data = 122  113  139  126  137  117  125  152  107  121  140  129  122  119  145  110
data[0] = 122
data[10] = 140
data[2] = 139
data[6] = 125
data[7] = 152
data[8] = 107

X =
[[108 113 114 109 143 116 141 143 110 137 148 113 128]
 [139 103 140 138 105 106 115 120 144 137 135 107 137]]
Indices start at 0.
row 0 col 0 => 108
row 1 col 1 => 103
row 1 col 5 => 106
row 0 col 1 => 113
row 0 col 6 => 141
row 1 col 7 => 120
row 1 col 10 => 135
row 1 col 0 => 139

W = ((121, 122, 132, 127, 130, 132, 133), (133, 128, 130, 119, 120, 135, 128), (132, 137, 124, 137, 135, 119, 121), (120, 118, 129, 141, 144, 123, 134), (120, 114, 127, 133, 132, 126, 132), (118, 119, 124, 147, 154, 119, 131), (119, 116, 125, 139, 140, 126, 130), (144, 135, 129, 137, 122, 118, 128), (136, 138, 124, 136, 132, 120, 118), (135, 113, 119, 119, 112, 130, 123), (143, 129, 127, 133, 120, 119, 127), (120, 126, 125, 145, 152, 118, 128), (134, 136, 124, 136, 135, 120, 121))
W[0,-7] -> 121
W[7,-5] -> 129
W[9,-6] -> 113
W[8,-6] -> 138
W[11,1] -> 126
W[9] -> [135, 113, 119, 119, 112, 130, 123]
W[:, 4] -> [130, 120, 135, 144, 132, 154, 140, 122, 132, 112, 120, 152, 135]
W[10] -> [143, 129, 127, 133, 120, 119, 127]
W[0,-5] -> 132
W[-10,-2] -> 123
W[-3,-3] -> 120
W[-5,6] -> 118
W[-12] -> [133, 128, 130, 119, 120, 135, 128]
W[-8,4] -> 154
W[:, -7] -> [121, 133, 132, 120, 120, 118, 119, 144, 136, 135, 143, 120, 134]
W[-7,-5] -> 125
W[2,-2] -> 119
W[0,3] -> 127
W[1,5] -> 135
W[12,-1] -> 121
W[-4,-2] -> 130
W[11] -> [120, 126, 125, 145, 152, 118, 128]
W[:, 1] -> [122, 128, 137, 118, 114, 119, 116, 135, 138, 113, 129, 126, 136]
W[4,-6] -> 114
W[-4,4] -> 112
W[-11,2] -> 124
W[7,0] -> 144
W[-9,-4] -> 133
W[-1,-5] -> 124
W[2,-7] -> 132
W[5,5] -> 119
W[5,-6] -> 119

M = ((134, 122, 118, 127, 108, 133, 139), (124, 119, 135, 143, 108, 131, 136), (145, 114, 117, 136, 113, 132, 119), (133, 112, 122, 119, 120, 148, 126), (129, 124, 129, 138, 110, 134, 115), (128, 106, 117, 138, 114, 138, 126), (122, 109, 115, 158, 117, 127, 121), (134, 112, 111, 127, 122, 143, 129), (125, 122, 125, 123, 100, 135, 126), (133, 116, 119, 137, 116, 142, 138))
Rows and columns are counted from 0.
(0, 0) -> 134
(7, 4) -> 122
(7, 3) -> 127
(2, 5) -> 132
(6, 4) -> 117
(1, 0) -> 124
(9, 5) -> 142
(9, 2) -> 119
(2, 1) -> 114
(4, 5) -> 134
(2, 2) -> 117
(0, 1) -> 122
(6, 5) -> 127
(0, 3) -> 127
(7, 5) -> 143
(9, 0) -> 133
(5, 5) -> 138
(9, 4) -> 116
(1, 3) -> 143
(4, 4) -> 110
(5, 0) -> 128
(7, 2) -> 111
(0, 6) -> 139
(2, 4) -> 113
(7, 1) -> 112
(8, 1) -> 122
(1, 1) -> 119
(0, 2) -> 118
(1, 5) -> 131
(0, 4) -> 108
(4, 0) -> 129

A =
128  121  137  123  132  120  127  133  124  126
129  128  142  141  131  133  112  117  127  117
116  129  131  158  119  137  118  130  137  125
129  120  133  132  133  120  122  128  128  126
142  149  133  127  135  120  137  131  138  126
124  142  137  131  133  130  127  132  134  116
A[0][0] = 128
A[3][3] = 132
A[5][1] = 142
A[1][3] = 141
A[3][8] = 128
A[4][6] = 137
A[5] = [124, 142, 137, 131, 133, 130, 127, 132, 134, 116]
A[:, 9] = [126, 117, 125, 126, 126, 116]
A[:, 1] = [121, 128, 129, 120, 149, 142]
A[2] = [116, 129, 131, 158, 119, 137, 118, 130, 137, 125]
A[1][0] = 129
A[5][7] = 132
A[4][1] = 149
A[4] = [142, 149, 133, 127, 135, 120, 137, 131, 138, 126]
A[1][6] = 112
A[4][7] = 131
A[5][5] = 130

a =
[[136 131 138 134 129 140 136 114]
 [135 122 118 125 126 146 130 110]
 [118 117 128 140 129 139 126 121]
 [129 140 133 122 128 135 128 122]
 [132 138 119 135 115 140 123 121]
 [116 126 134 123 114 145 122 110]
 [136 120 114 136 146 131 124 111]
 [122 123 140 134 138 124 116 127]
 [145 118 134 113 129 129 136 130]
 [120 140 134 115 116 136 123 121]
 [128 122 124 126 134 137 133 105]
 [141 118 129 125 140 132 114 113]
 [132 128 122 113 131 123 139 130]
 [121 131 119 135 112 125 126 121]
 [124 129 115 133 103 142 130 119]]
Indices start at 0.
(0, 0): 136
(9, 6): 123
(8, 5): 129
(12, 4): 131
(1, 3): 125
(2, 5): 139
(11, 2): 129
(1, 5): 146
(12, 2): 122
(3, 7): 122
(14, 4): 103
(6, 7): 111
(13, 7): 121
(1, 1): 122
(9, 4): 116
(10, 0): 128
(7, 3): 134
(4, 4): 115
(3, 4): 128
(8, 0): 145
(4, 6): 123
(3, 2): 133
(1, 6): 130
(14, 7): 119
(7, 5): 124
(5, 6): 122
(4, 5): 140
(3, 1): 140
(12, 7): 130
(4, 0): 132
(5, 7): 110
(2, 4): 129
(0, 6): 136
(2, 7): 121
(14, 3): 133

B =
[[133 128 128 127 126 128]
 [131 128 126 129 120 128]
 [115 128 129 130 112 128]
 [134 128 130 123 122 127]
 [121 129 127 124 115 127]
 [135 128 128 122 129 128]
 [120 128 133 120 113 128]
 [118 129 126 120 110 127]
 [118 129 129 124 106 127]
 [134 127 126 130 129 128]]
B[0,0]	133
B[-9,-4]	126
B[-7]	[134, 128, 130, 123, 122, 127]
B[-9,3]	129
B[:, -3]	[127, 129, 130, 123, 124, 122, 120, 120, 124, 130]
B[-2,-5]	129
B[-10,-1]	128
B[-7,5]	127
B[5,-6]	135
B[9,1]	127
B[7,-4]	126
B[5]	[135, 128, 128, 122, 129, 128]
B[-4,-1]	128
B[-3,-6]	118
B[-9,-1]	128
B[5,-3]	122
B[4,2]	127
B[:, 4]	[126, 120, 112, 122, 115, 129, 113, 110, 106, 129]
B[-6,-2]	115
B[-2]	[118, 129, 129, 124, 106, 127]
B[-4,1]	128
B[0,1]	128
